Here is a tiny trained network, its code and every weight. The questions are about switching its units off for an input and a target symbol, where a switched-off unit gives its printed mean instead of its output.

import numpy as np


def w(rows, s, z=0):
    codes = np.array(rows[::2]) - 128.0
    scale = np.full(codes.shape[1], s)
    scale[-1] = z or s
    return codes * scale


def norm(h):
    return h / np.sqrt((h * h).mean(-1, keepdims=True) + 1e-5)


def f(y):
    return y / 2 * (1 + np.tanh(0.7978845608 * (y + 0.044715 * y**3)))


def softmax(a):
    e = np.exp(a - a.max(-1, keepdims=True))
    return e / e.sum(-1, keepdims=True)


def log_softmax(a):
    a = a - a.max(-1, keepdims=True)
    return a - np.log(np.exp(a).sum(-1, keepdims=True))


def net(x, mask):
    ids = ['αβζθμτφψω'.index(c) for c in x.split()]
    T = len(ids)
    res = E[ids] + P[:T]
    r = norm(res)
    for j in range(3):
        rows = slice(2 * j, 2 * j + 2)
        q, k, v = (r @ M[0][rows].T for M in (Q, K, V))
        z = softmax(np.where(np.tri(T) > 0, q @ k.T / 2**0.5, -1e9)) @ v
        o = O[0][rows]
        res = res + np.where(mask[j], z, o[:, -1]) @ o[:, :-1]
    y = f(norm(res) @ A[0][:, :-1].T + A[0][:, -1])
    res = res + np.where(mask[3:11], y, B[0][:, -1]) @ B[0][:, :-1]
    return log_softmax(norm(res)[-1] @ U[:, :-1].T + U[:, -1])


Q, K, V, O, A, B = {}, {}, {}, {}, {}, {}
E = w([
[137,99,126,171],'α',
[82,174,152,143],'β',
[124,111,154,119],'ζ',
[215,2,133,90],'θ',
[112,173,154,129],'μ',
[179,16,125,3],'τ',
[72,92,140,126],'φ',
[134,134,156,179],'ψ',
[102,79,112,107],'ω',
],0.02)
P = w([
[145,128,118,108],'0',
[7,60,167,209],'1',
[158,134,122,115],'2',
[43,56,167,192],'3',
[155,134,121,111],'4',
[118,82,139,232],'5',
[133,132,107,90],'6',
[128,95,149,234],'7',
[152,136,118,111],'8',
[78,80,162,163],'9',
],0.018)
Q[0] = w([
[202,166,46,173],'H0',
[112,148,67,100],'H0',
[93,118,143,87],'H1',
[70,75,193,143],'H1',
[202,97,136,160],'H2',
[108,134,95,254],'H2',
],0.021)
K[0] = w([
[190,120,128,231],'H0',
[110,112,85,176],'H0',
[77,129,131,78],'H1',
[96,63,81,60],'H1',
[197,74,154,96],'H2',
[196,249,85,255],'H2',
],0.017)
V[0] = w([
[179,40,87,119],'H0',
[78,58,9,213],'H0',
[164,221,111,148],'H1',
[90,181,6,80],'H1',
[70,82,97,80],'H2',
[179,96,200,133],'H2',
],0.012)
O[0] = w([
[144,157,30,22,139],'H0',
[166,180,3,254,99],'H0',
[216,216,9,66,2],'H1',
[32,76,74,142,103],'H1',
[213,144,97,48,152],'H2',
[114,78,59,179,144],'H2',
],0.0073,0.0097)
A[0] = w([
[113,217,111,110,163],'N0',
[88,75,141,98,167],'N1',
[42,135,113,175,63],'N2',
[88,116,81,155,2],'N3',
[127,167,179,140,220],'N4',
[188,121,83,102,101],'N5',
[140,152,99,77,100],'N6',
[7,129,145,147,151],'N7',
],0.019,0.0032)
B[0] = w([
[253,104,166,79,141],'N0',
[138,206,131,227,219],'N1',
[126,103,185,220,187],'N2',
[78,103,126,82,135],'N3',
[121,65,97,197,169],'N4',
[34,98,110,106,149],'N5',
[102,177,237,177,138],'N6',
[195,146,69,6,251],'N7',
],0.018,0.015)
U = w([
[132,39,93,81,141],'α',
[129,190,212,166,22],'β',
[196,169,203,60,115],'ζ',
[242,72,90,76,74],'θ',
[86,119,185,78,254],'μ',
[174,236,81,140,241],'τ',
[165,99,72,194,26],'φ',
[29,200,102,175,103],'ψ',
[121,119,4,135,155],'ω',
],0.015,0.0038)

Each question gives the input, a string of symbols that net reads in full, and the target symbol t.
The units are the heads (2 rows each of Q, K, V and O) and the neurons (one row each of A and B). Each row of codes is followed by its name. A weight is (code - 128) times the scale printed after its matrix; where a second scale follows, it is the last column's (O, A, B and U).
mask holds one flag per unit, heads first, then neurons. A switched-off unit (its flag False) gives its mean, the last column of its rows in O or B, instead of its output. The means were averaged over made-up inputs and are rounded, as every weight is.
A unit's drop is (log p(t) with every unit on - log p(t) with that unit switched off) / (log p(t) with every unit on - log p(t) with every unit switched off).
The circuit of an input: a set's keep is (log p(t) with only the set's units on - log p(t) with every unit switched off) / (log p(t) with every unit on - log p(t) with every unit switched off). Starting from all 11 units, units are removed one at a time, each time the one whose removal leaves the highest keep (on an exact tie, the one counted first), for as long as the keep stays at least 0.8.
circuit, biggest first: the units of the circuit, biggest drop first
top k neurons: the k neurons with the biggest drops, biggest first
which heads matter: for each layer, one digit per head in row order, 1 if its drop is at least 0.15 and else 0, layers parted by /
input β ω α μ φ τ φ μ, target φ: circuit, biggest first -> N4
input ζ β μ ζ, target ζ: which heads matter -> 100
input μ θ φ μ ω θ θ, target α: which heads matter -> 000
input ζ β ζ β φ φ, target ζ: circuit, biggest first -> N7, H0, N4
input φ φ θ β, target φ: which heads matter -> 110
input β τ ω φ β θ τ β φ μ, target τ: circuit, biggest first -> N7, N0
input β β φ μ φ α ω τ, target φ: which heads matter -> 000
input μ φ α ψ, target μ: which heads matter -> 100
input τ ψ ω φ ψ φ, target ω: circuit, biggest first -> N7, H2
input μ μ φ τ ψ β φ φ α ω, target φ: circuit, biggest first -> N2, N1, N7, H1
input φ β τ ζ μ β ζ β ω μ, target ζ: circuit, biggest first -> N7, H0
input ζ ζ μ ω, target ζ: circuit, biggest first -> N7, H0, N1
input φ θ τ φ θ ζ, target τ: which heads matter -> 100
input φ μ ψ φ θ, target α: top 2 neurons -> N5, N7
input φ θ μ ζ ζ β φ θ θ τ, target φ: top 4 neurons -> N7, N1, N6, N2
input μ φ μ φ φ φ φ τ φ ω, target φ: which heads matter -> 111
input β θ θ φ β ζ ω φ φ β, target ω: circuit, biggest first -> H0, N7, H1
input ω φ β ζ, target ω: circuit, biggest first -> H0
input τ β ω β α ψ φ φ ω φ, target φ: circuit, biggest first -> N2, N1, N7, H1
input μ φ ζ ζ φ φ φ φ β ζ, target φ: which heads matter -> 110
input τ β φ β φ ζ φ φ β φ, target φ: which heads matter -> 110
input β β ψ β β ω ζ α τ ζ, target ζ: circuit, biggest first -> N7, H0, N1, H2
input τ β ζ μ, target τ: top 3 neurons -> N1, N7, N0
input φ ψ θ ψ β, target θ: which heads matter -> 000
input τ φ φ φ β β, target φ: circuit, biggest first -> N2, N4, N7
input ζ ζ φ μ, target ζ: top 3 neurons -> N7, N1, N6
input β ζ μ φ ζ φ τ φ φ β, target τ: top 4 neurons -> N7, N0, N1, N5
input τ φ ζ ω, target τ: top neuron -> N1
input μ β α α, target μ: circuit, biggest first -> H0
input ψ β φ φ ω φ μ τ, target β: top 2 neurons -> N7, N1
